Below is a small trained network, with its code and all its weights. Each question gives an input and a target symbol and asks what happens when units are switched off, that is, made to give their printed mean instead of their output.

import numpy as np


def w(rows, s, z=0):
    codes = np.array(rows[::2]) - 128.0
    scale = np.full(codes.shape[1], s)
    scale[-1] = z or s
    return codes * scale


def f(y):
    return np.maximum(y, 0)


def softmax(a):
    e = np.exp(a - a.max(-1, keepdims=True))
    return e / e.sum(-1, keepdims=True)


def log_softmax(a):
    a = a - a.max(-1, keepdims=True)
    return a - np.log(np.exp(a).sum(-1, keepdims=True))


def net(x, mask):
    ids = ['ΔΘβγζλμπστφ'.index(c) for c in x.split()]
    T = len(ids)
    res = E[ids] + P[:T]
    r = res
    for j in range(3):
        rows = slice(3 * j, 3 * j + 3)
        q, k, v = (r @ M[0][rows].T for M in (Q, K, V))
        z = softmax(np.where(np.tri(T) > 0, q @ k.T / 3**0.5, -1e9)) @ v
        o = O[0][rows]
        res = res + np.where(mask[j], z, o[:, -1]) @ o[:, :-1]
    y = f(res @ A[0][:, :-1].T + A[0][:, -1])
    res = res + np.where(mask[3:7], y, B[0][:, -1]) @ B[0][:, :-1]
    return log_softmax(res[-1] @ U[:, :-1].T + U[:, -1])


Q, K, V, O, A, B = {}, {}, {}, {}, {}, {}
E = w([
[252,67,32],'Δ',
[219,95,150],'Θ',
[152,30,188],'β',
[101,88,234],'γ',
[116,35,157],'ζ',
[64,78,198],'λ',
[183,94,87],'μ',
[143,226,149],'π',
[164,86,91],'σ',
[150,136,102],'τ',
[51,136,196],'φ',
],0.015)
P = w([
[180,176,248],'0',
[64,187,96],'1',
[102,96,48],'2',
[167,92,172],'3',
[62,192,117],'4',
[108,92,70],'5',
[161,71,154],'6',
],0.013)
Q[0] = w([
[188,58,166],'h1',
[105,112,1],'h1',
[63,122,43],'h1',
[157,116,119],'h2',
[92,181,115],'h2',
[95,174,149],'h2',
[39,147,43],'h3',
[33,151,193],'h3',
[155,239,157],'h3',
],0.0093)
K[0] = w([
[187,160,154],'h1',
[134,107,86],'h1',
[80,128,35],'h1',
[187,123,185],'h2',
[135,88,95],'h2',
[42,147,117],'h2',
[2,139,245],'h3',
[23,142,142],'h3',
[199,243,130],'h3',
],0.011)
V[0] = w([
[52,55,192],'h1',
[178,70,215],'h1',
[168,82,122],'h1',
[54,169,254],'h2',
[115,171,31],'h2',
[165,177,28],'h2',
[96,153,115],'h3',
[148,141,28],'h3',
[230,124,94],'h3',
],0.0075)
O[0] = w([
[53,94,73,160],'h1',
[99,54,247,178],'h1',
[247,141,210,114],'h1',
[110,175,253,253],'h2',
[37,148,165,54],'h2',
[65,135,136,49],'h2',
[16,70,55,124],'h3',
[74,104,254,62],'h3',
[207,107,188,92],'h3',
],0.0055,0.0058)
A[0] = w([
[254,55,48,207],'n1',
[160,217,115,253],'n2',
[151,136,13,227],'n3',
[153,185,203,215],'n4',
],0.0078,0.0039)
B[0] = w([
[63,83,151,254],'n1',
[200,208,163,187],'n2',
[244,149,94,195],'n3',
[103,52,139,211],'n4',
],0.011,0.0086)
U = w([
[185,116,247,167],'Δ',
[125,94,180,238],'Θ',
[84,101,161,195],'β',
[129,185,179,105],'γ',
[109,81,75,162],'ζ',
[45,180,119,95],'λ',
[198,96,113,9],'μ',
[165,184,127,62],'π',
[169,118,97,59],'σ',
[158,104,49,42],'τ',
[75,96,27,252],'φ',
],0.011,0.0024)

Each question gives the input, a string of symbols that net reads in full, and the target symbol t.
The units are the heads (3 rows each of Q, K, V and O) and the neurons (one row each of A and B). Each row of codes is followed by its name. A weight is (code - 128) times the scale printed after its matrix; where a second scale follows, it is the last column's (O, A, B and U).
mask holds one flag per unit, heads first, then neurons. A switched-off unit (its flag False) gives its mean, the last column of its rows in O or B, instead of its output. The means were averaged over made-up inputs and are rounded, as every weight is.
A unit's drop is (log p(t) with every unit on - log p(t) with that unit switched off) / (log p(t) with every unit on - log p(t) with every unit switched off).
The circuit of an input: a set's keep is (log p(t) with only the set's units on - log p(t) with every unit switched off) / (log p(t) with every unit on - log p(t) with every unit switched off). Starting from all 7 units, units are removed one at a time, each time the one whose removal leaves the highest keep (on an exact tie, the one counted first), for as long as the keep stays at least 0.8.
circuit, biggest first: the units of the circuit, biggest drop first
k most important neurons: the k neurons with the biggest drops, biggest first
which heads matter: for each layer, one digit per head in row order, 1 if its drop is at least 0.15 and else 0, layers parted by /
drop of u: that unit's drop, to one decimal
input Δ φ π, target π: which heads matter => 100
input μ τ τ φ μ, target π: circuit, biggest first => [h1 n2 n4]
input τ Δ Δ, target Δ: which heads matter => 101
input β Δ φ, target φ: circuit, biggest first => [h2 h3]
input ζ ζ φ, target φ: circuit, biggest first => [h1 h3]
input Δ τ π Δ τ, target π: which heads matter => 100
input λ φ μ, target μ: circuit, biggest first => [n3 h1]
input φ σ π, target π: most important neuron => [n2]
input φ τ ζ φ τ, target π: which heads matter => 000
input τ λ τ τ μ τ Δ, target Δ: which heads matter => 101
input π φ π μ φ, target λ: which heads matter => 111
input Δ Δ φ φ φ τ, target τ: drop of h2 => 0.4
input φ φ μ Δ φ, target λ: drop of h3 => 0.3
input β τ μ, target μ: drop of n3 => 0.7
input ζ φ φ Δ σ, target τ: most important neuron => [n3]
input Δ φ τ, target τ: drop of h1 => 0.3
